Here is a tiny trained network, its code and every weight. The questions are about switching its units off for an input and a class, where a switched-off unit gives its printed mean instead of its output.

import numpy as np


def w(rows, s, z=0):
    codes = np.array(rows[::2]) - 128.0
    scale = np.full(codes.shape[1], s)
    scale[-1] = z or s
    return codes * scale


def f(y):
    return np.maximum(y, 0)


def log_softmax(a):
    a = a - a.max(-1, keepdims=True)
    return a - np.log(np.exp(a).sum(-1, keepdims=True))


def net(x, mask):
    res = np.array(x, float).reshape(1, 5) / 4 @ E
    y = f(res @ A[0][:, :-1].T + A[0][:, -1])
    res = res + np.where(mask, y, B[0][:, -1]) @ B[0][:, :-1]
    return log_softmax(res[-1] @ U[:, :-1].T + U[:, -1])


A, B = {}, {}
E = w([
[186,193,232,52,96,66,36],'x0',
[185,223,120,215,205,151,54],'x1',
[122,124,166,139,158,128,143],'x2',
[208,2,105,85,232,89,112],'x3',
[130,121,103,133,105,85,120],'x4',
],0.011)
A[0] = w([
[194,202,138,220,125,111,78,161],'n0',
[127,157,75,228,212,135,16,205],'n1',
[86,86,105,50,106,139,132,234],'n2',
[120,5,153,105,105,141,183,254],'n3',
[171,216,194,77,58,128,53,170],'n4',
[47,124,125,177,87,87,153,94],'n5',
[53,164,195,168,111,55,113,176],'n6',
[158,120,241,57,110,92,126,161],'n7',
[127,10,166,69,142,104,138,188],'n8',
[216,75,121,46,198,126,45,88],'n9',
[87,131,78,218,115,131,178,175],'n10',
[44,137,164,100,52,174,152,184],'n11',
[110,116,99,224,200,133,58,143],'n12',
[120,203,173,199,90,121,74,171],'n13',
[74,81,35,152,100,150,162,131],'n14',
[27,3,55,220,187,103,143,243],'n15',
[137,17,56,110,160,159,218,188],'n16',
[2,146,97,235,95,161,173,211],'n17',
[210,93,191,26,148,36,59,116],'n18',
],0.0091,0.0043)
B[0] = w([
[168,179,175,203,168,97,175,195],'n0',
[200,82,163,187,139,131,161,213],'n1',
[36,184,96,105,164,133,87,188],'n2',
[72,166,35,142,189,131,73,223],'n3',
[81,182,162,118,120,111,171,218],'n4',
[99,144,129,102,64,159,112,165],'n5',
[106,152,98,97,132,102,151,180],'n6',
[70,91,125,98,47,93,114,197],'n7',
[77,181,117,128,132,190,117,214],'n8',
[167,86,224,183,126,182,133,205],'n9',
[169,101,183,159,84,209,93,189],'n10',
[85,91,114,61,50,66,106,196],'n11',
[247,64,138,107,91,152,224,186],'n12',
[130,204,131,187,160,45,221,198],'n13',
[116,139,194,151,204,135,99,195],'n14',
[176,170,63,126,171,196,98,249],'n15',
[151,214,65,105,189,134,106,240],'n16',
[62,97,226,203,23,254,52,218],'n17',
[41,112,162,184,105,199,100,217],'n18',
],0.0083,0.018)
U = w([
[85,103,114,114,119,183,73,198],'0',
[128,241,96,146,217,126,142,100],'1',
[174,88,160,181,114,177,124,103],'2',
[252,59,82,103,174,181,145,1],'3',
[85,121,94,40,95,86,158,251],'4',
],0.013,0.0015)

Each question gives the input, the list of numbers given to net, and the class t.
The units are the neurons (one row each of A and B). Each row of codes is followed by its name. A weight is (code - 128) times the scale printed after its matrix; where a second scale follows, it is the last column's (A, B and U).
mask holds one flag per neuron, in row order. A switched-off neuron (its flag False) gives its mean, the last column of its row in B, instead of its output. The means were averaged over made-up inputs and are rounded, as every weight is.
A unit's drop is (log p(t) with every unit on - log p(t) with that unit switched off) / (log p(t) with every unit on - log p(t) with every unit switched off).
The circuit of an input: a set's keep is (log p(t) with only the set's units on - log p(t) with every unit switched off) / (log p(t) with every unit on - log p(t) with every unit switched off). Starting from the 12 units with the biggest drops (on a tie, the unit counted first), units are removed one at a time, each time the one whose removal leaves the highest keep (on an exact tie, the one counted first), for as long as the keep stays at least 0.8.
circuit, biggest first: the units of the circuit, biggest drop first
top k neurons: the k neurons with the biggest drops, biggest first
drop when u is switched off: that unit's drop, to one decimal
input [6,2,-2,5,-7], class 2: circuit, biggest first	n9
input [1,0,3,5,-7], class 0: top 3 neurons	n13, n0, n1
input [6,1,-1,3,6], class 2: top 2 neurons	n9, n3
input [0,-6,-2,6,-7], class 1: top 3 neurons	n16, n17, n3
input [0,5,4,-5,5], class 2: top 2 neurons	n16, n17
input [-1,8,-5,1,7], class 3: top 2 neurons	n17, n12
input [0,3,1,-2,-5], class 2: top 2 neurons	n16, n3
input [0,6,-7,-7,-6], class 2: top 4 neurons	n17, n16, n3, n1
input [0,6,2,-7,4], class 2: top 2 neurons	n17, n16
input [8,0,4,-2,0], class 4: drop when n7 is switched off	0.5
input [3,-2,4,-4,3], class 4: drop when n10 is switched off	0.0
input [3,-2,7,-1,-3], class 4: drop when n17 is switched off	0.1
input [-5,-4,-3,2,3], class 1: drop when n16 is switched off	0.4
input [6,-2,3,-1,-8], class 4: top neuron	n17
